-10	-4	-9	16	-54
7	-2	10	17	-48
-49	-7	-25	-7	-52
28	9	18	0	56
-27	12	-21	41	-6
14	-7	2	9	-43
25	7	13	5	34
21	-10	11	-30	44
9	-52	-13	15	8
-20	10	-17	51	-9
42	-11	13	-6	3
-7	39	13	-10	-8
-14	-22	27	7	10
Indices start at 0.
The entry at row 0, column 1: -4
What is the entry in row 0 and column 2?
Answer: -9
What is the entry in the top-right corner?
Answer: -54
What is the entry just left of 2?
Answer: -7
The entry at row 2, column 0: -49
The entry directly above the largest entry: -52
What is the entry directly above -49?
Answer: 7
What is the entry directly below -4?
Answer: -2
The largest entry -> 56
What is the bottom entry of the column that holds the largest entry?
Answer: 10
The entry in row 2 and column 2: -25
What is the median of all entries?
Answer: 3
What is the entry at row 0, column 0?
Answer: -10
The entry in the bottom-left corner is -14
What is the entry just right of -2?
Answer: 10
What is the entry directly above -20?
Answer: 9
What is the entry just left of 27?
Answer: -22
What is the entry just left of the smallest entry?
Answer: 16
The centre entry -> 13
The entry directly above 27: 13

x =
[[ -86.07  -15.06  -43.92   24.44]
 [-139.99   72.19 -146.15  148.98]]
Indices start at 0.
The top-left entry is -86.07
The entry just left of -43.92 is -15.06
Read off the bottom-left entry.
Answer: -139.99
Read off the entry directly above the largest entry.
Answer: 24.44
Read off the entry at row 1, column 1.
Answer: 72.19
Read off the entry at row 0, column 2.
Answer: -43.92
The entry in the bottom-right corner is 148.98

Questions about the matrix below. Counting starts at 0.
1) What is the bottom-left entry?
2) What is the entry in row 0 and column 0?
3) What is the entry directly below -47?
4) What is the top-right entry?
5) What is the entry at row 0, column 2?
6) What is the entry just left of the smallest entry?
7) What is the entry in the bottom-right corner?
8) What is the entry at row 2, column 0?
11	-3	-13	-1	2	-5	4	-11	-11	8	13	22	-10	20
15	-17	5	-11	-2	5	-4	16	16	-2	-3	-17	-15	37
-22	-10	-15	2	-4	-1	-7	5	4	-15	20	15	15	-21
-12	9	5	5	0	0	0	-1	-1	-3	-6	-5	11	-25
-30	29	31	13	-1	5	-1	6	4	-8	-35	-38	30	-71
-32	25	21	13	-1	4	-2	3	2	-9	-24	-25	30	-69
-8	30	53	5	0	11	0	16	15	0	-61	-72	13	-41
7	17	34	0	1	7	2	9	9	6	-41	-47	-2	-6
16	-18	-15	-8	0	-2	-1	1	1	2	18	17	-17	40
1) 16
2) 11
3) 17
4) 20
5) -13
6) -61
7) 40
8) -22

Questions about the row below.
1) Find the entry just left of -54.
2) Find the entry just left of 56.
[-41 -45  56 -54 -13  -8  13  12]
1) 56
2) -45

Read these off the grid that follows.
1) Read off the entry just right of 203.
2) Read off the largest entry.
3) Read off the entry just left of the smallest entry.
4) Read off the entry just left of 32.
5) Read off the entry at the centre.
6) Read off the entry just right of 67.
[[171, 119, 165, 155, 147, 26, 165, 110, 79, 203, 213, 72, 122], [129, 119, 84, 82, 62, 44, 98, 90, 65, 107, 114, 76, 98], [151, 109, 119, 97, 109, 43, 114, 112, 80, 152, 149, 73, 98], [142, 117, 114, 100, 93, 44, 127, 97, 70, 152, 162, 66, 104], [142, 124, 111, 94, 118, 44, 112, 106, 65, 172, 138, 83, 98], [133, 131, 116, 92, 80, 57, 125, 90, 58, 149, 176, 77, 124], [168, 67, 114, 123, 151, 9, 107, 136, 101, 153, 108, 76, 69], [134, 113, 93, 94, 77, 50, 108, 99, 75, 122, 133, 80, 98], [162, 109, 136, 131, 48, 22, 158, 91, 88, 95, 188, 37, 124], [144, 115, 120, 114, 84, 32, 133, 100, 77, 131, 165, 66, 114], [155, 123, 131, 121, 107, 36, 140, 110, 81, 170, 178, 70, 110], [127, 131, 94, 74, 157, 59, 97, 104, 54, 214, 108, 112, 86], [131, 115, 82, 80, 72, 53, 97, 95, 70, 109, 121, 76, 92]]
1) 213
2) 214
3) 151
4) 84
5) 107
6) 114

[-12 -40  59 -48 -34 -70 -23   7]
Which number is the entry just left of -48?
Answer: 59
The fifth entry: -34
The last entry -> 7
The entry just left of -40: -12
